Below is a small trained network, with its code and all its weights. Each question gives an input and a class and asks what happens when units are switched off, that is, made to give their printed mean instead of their output.

import numpy as np


def w(rows, s, z=0):
    codes = np.array(rows[::2]) - 128.0
    scale = np.full(codes.shape[1], s)
    scale[-1] = z or s
    return codes * scale


def norm(h):
    return h / np.sqrt((h * h).mean(-1, keepdims=True) + 1e-5)


def f(y):
    return np.maximum(y, 0)


def log_softmax(a):
    a = a - a.max(-1, keepdims=True)
    return a - np.log(np.exp(a).sum(-1, keepdims=True))


def net(x, mask):
    res = np.array(x, float).reshape(1, 7) / 4 @ E
    u = 0
    for l in range(3):
        y = f(norm(res) @ A[l][:, :-1].T + A[l][:, -1])
        res = res + np.where(mask[u : u + 13], y, B[l][:, -1]) @ B[l][:, :-1]
        u += 13
    return log_softmax(norm(res)[-1] @ U[:, :-1].T + U[:, -1])


A, B = {}, {}
E = w([
[146,38,186,188,218,100,202],'x0',
[200,208,152,97,150,10,118],'x1',
[121,123,120,121,138,121,116],'x2',
[135,125,143,129,114,133,134],'x3',
[66,107,95,181,69,54,157],'x4',
[134,128,135,133,120,132,133],'x5',
[74,172,183,210,160,126,53],'x6',
],0.013)
A[0] = w([
[61,50,104,136,102,211,150,29],'0.n1',
[63,155,179,248,141,167,84,103],'0.n2',
[96,134,134,111,66,133,142,147],'0.n3',
[59,89,78,199,40,58,198,1],'0.n4',
[93,118,128,134,115,163,152,19],'0.n5',
[110,85,119,151,149,173,156,113],'0.n6',
[94,123,113,130,133,170,163,38],'0.n7',
[136,145,61,103,122,172,215,98],'0.n8',
[176,115,162,79,178,247,132,71],'0.n9',
[130,44,132,168,176,125,187,99],'0.n10',
[101,141,68,122,66,187,120,149],'0.n11',
[186,164,120,131,127,57,170,28],'0.n12',
[175,43,37,61,92,133,227,37],'0.n13',
],0.018,0.0063)
B[0] = w([
[194,60,107,165,102,83,62,229],'0.n1',
[55,143,220,111,122,124,80,247],'0.n2',
[102,163,79,122,118,122,130,176],'0.n3',
[84,98,25,70,238,116,150,223],'0.n4',
[136,95,109,150,129,127,101,149],'0.n5',
[163,101,125,176,124,107,122,192],'0.n6',
[135,84,123,150,115,125,117,155],'0.n7',
[87,145,169,106,115,134,89,196],'0.n8',
[114,103,61,77,223,156,143,223],'0.n9',
[135,173,140,162,83,157,233,232],'0.n10',
[152,168,100,146,69,163,155,223],'0.n11',
[163,116,130,118,118,54,103,198],'0.n12',
[55,131,254,95,111,127,87,253],'0.n13',
],0.032,0.012)
A[1] = w([
[165,146,96,139,90,135,168,82],'1.n1',
[194,169,117,120,81,131,165,107],'1.n2',
[180,88,125,137,82,61,121,66],'1.n3',
[138,91,106,153,127,160,108,9],'1.n4',
[249,141,136,141,124,18,127,110],'1.n5',
[193,127,112,115,214,189,119,14],'1.n6',
[134,137,109,137,112,154,161,59],'1.n7',
[170,199,57,128,31,181,124,89],'1.n8',
[149,66,98,201,78,185,105,4],'1.n9',
[138,122,94,151,132,155,152,11],'1.n10',
[164,133,158,202,139,136,243,22],'1.n11',
[179,145,130,88,115,40,153,108],'1.n12',
[163,67,98,197,83,171,86,47],'1.n13',
],0.02,0.003)
B[1] = w([
[87,130,131,107,91,92,147,150],'1.n1',
[92,171,116,112,108,148,125,166],'1.n2',
[175,136,97,140,143,177,79,206],'1.n3',
[189,139,125,108,134,92,108,167],'1.n4',
[195,91,113,156,135,94,44,255],'1.n5',
[89,91,79,147,188,137,159,195],'1.n6',
[135,104,152,109,110,126,139,140],'1.n7',
[168,164,128,143,78,113,244,217],'1.n8',
[207,113,120,131,133,96,54,208],'1.n9',
[90,144,158,124,122,102,118,144],'1.n10',
[162,207,128,172,85,108,251,210],'1.n11',
[174,37,118,147,120,144,80,245],'1.n12',
[193,129,135,115,156,39,70,214],'1.n13',
],0.026,0.0079)
A[2] = w([
[171,147,132,71,199,254,128,72],'2.n1',
[125,131,115,130,126,135,140,59],'2.n2',
[99,129,180,111,105,137,103,26],'2.n3',
[46,169,174,171,118,149,80,24],'2.n4',
[101,90,119,140,83,68,128,110],'2.n5',
[58,117,181,182,101,178,85,49],'2.n6',
[153,161,158,177,69,137,236,51],'2.n7',
[75,117,11,79,223,169,176,71],'2.n8',
[79,133,216,101,137,161,98,12],'2.n9',
[105,143,74,94,190,111,156,70],'2.n10',
[92,82,90,160,109,171,132,2],'2.n11',
[126,92,159,38,37,152,167,24],'2.n12',
[127,246,48,81,59,186,149,108],'2.n13',
],0.018,0.0029)
B[2] = w([
[74,172,64,79,156,71,176,178],'2.n1',
[140,81,139,109,113,132,134,134],'2.n2',
[84,136,147,135,111,158,102,202],'2.n3',
[124,70,200,69,86,137,156,230],'2.n4',
[180,219,127,101,215,251,128,201],'2.n5',
[119,161,160,67,114,121,124,214],'2.n6',
[178,200,102,159,49,137,150,230],'2.n7',
[66,99,12,128,153,114,166,254],'2.n8',
[98,136,156,129,52,172,73,251],'2.n9',
[118,104,94,151,160,232,143,199],'2.n10',
[123,158,116,104,173,79,124,139],'2.n11',
[91,135,178,180,93,127,111,196],'2.n12',
[172,118,205,219,173,104,237,216],'2.n13',
],0.027,0.0089)
U = w([
[35,117,234,84,78,121,45,255],'0',
[202,77,106,142,145,58,2,29],'1',
[45,99,39,122,189,109,169,116],'2',
[146,170,167,186,61,92,198,103],'3',
],0.014,0.00098)

Each question gives the input, the list of numbers given to net, and the class t.
The units are the neurons (one row each of A and B). Each row of codes is followed by its name. A weight is (code - 128) times the scale printed after its matrix; where a second scale follows, it is the last column's (A, B and U).
mask holds one flag per neuron, layer by layer. A switched-off neuron (its flag False) gives its mean, the last column of its row in B, instead of its output. The means were averaged over made-up inputs and are rounded, as every weight is.
A unit's drop is (log p(t) with every unit on - log p(t) with that unit switched off) / (log p(t) with every unit on - log p(t) with every unit switched off).
The circuit of an input: a set's keep is (log p(t) with only the set's units on - log p(t) with every unit switched off) / (log p(t) with every unit on - log p(t) with every unit switched off). Starting from the 12 units with the biggest drops (on a tie, the unit counted first), units are removed one at a time, each time the one whose removal leaves the highest keep (on an exact tie, the one counted first), for as long as the keep stays at least 0.8.
circuit, biggest first: the units of the circuit, biggest drop first
unit that matters most: the unit with the biggest drop
top k neurons: the k neurons with the biggest drops, biggest first
top k neurons in layer l: the k neurons of layer l with the biggest drops, biggest first
input [-1,7,1,6,8,4,-7], class 2: circuit, biggest first : (0.n4)
input [5,-1,-7,-7,4,-4,-5], class 0: top 2 neurons : (0.n13, 0.n8)
input [0,7,-1,-8,-3,-1,-7], class 0: top 3 neurons in layer 0 : (0.n13, 0.n1, 0.n6)
input [-6,-5,1,-1,0,-1,-5], class 3: top 2 neurons in layer 0 : (0.n11, 0.n2)
input [0,-3,5,-4,7,-3,6], class 2: top 3 neurons : (0.n4, 0.n13, 2.n8)
input [7,-6,-3,-2,-8,-3,3], class 2: top 2 neurons : (0.n9, 1.n6)
input [-3,7,5,3,6,-2,-7], class 0: top 4 neurons in layer 0 : (0.n13, 0.n1, 0.n6, 0.n8)
input [-7,0,1,0,7,8,3], class 2: top 2 neurons : (0.n4, 0.n10)
input [7,-6,1,-6,0,2,-6], class 3: top 2 neurons in layer 0 : (0.n10, 0.n2)
input [-5,8,-1,-2,-8,-5,6], class 1: top 3 neurons : (0.n13, 0.n4, 0.n2)
input [-5,5,-1,-1,-5,3,3], class 1: top 4 neurons in layer 0 : (0.n13, 0.n2, 0.n10, 0.n11)
input [8,-6,6,-2,-4,-1,4], class 3: top 2 neurons : (0.n10, 1.n11)
input [4,-1,-5,8,-3,-4,1], class 3: top 4 neurons : (0.n10, 1.n11, 0.n4, 2.n7)
input [-1,-4,-5,7,-1,-6,-3], class 1: unit that matters most : 0.n1
input [4,6,1,5,0,2,-7], class 0: top 2 neurons : (0.n13, 0.n1)
input [-6,-1,5,3,-6,7,-5], class 2: top 3 neurons : (0.n9, 0.n2, 0.n10)
input [-2,-5,-7,-6,-3,-7,-4], class 1: top 2 neurons : (0.n1, 0.n2)
input [-7,-2,0,4,-4,3,0], class 3: top 3 neurons : (0.n11, 1.n8, 0.n4)
input [0,7,0,-7,6,-6,2], class 1: top 2 neurons in layer 0 : (0.n12, 0.n9)
input [-5,6,-8,-4,2,8,2], class 1: unit that matters most : 0.n10
input [4,6,3,-4,-7,1,-2], class 2: top 2 neurons in layer 0 : (0.n9, 0.n1)
input [-3,-8,-5,6,5,-3,-6], class 1: top 3 neurons in layer 0 : (0.n1, 0.n2, 0.n11)
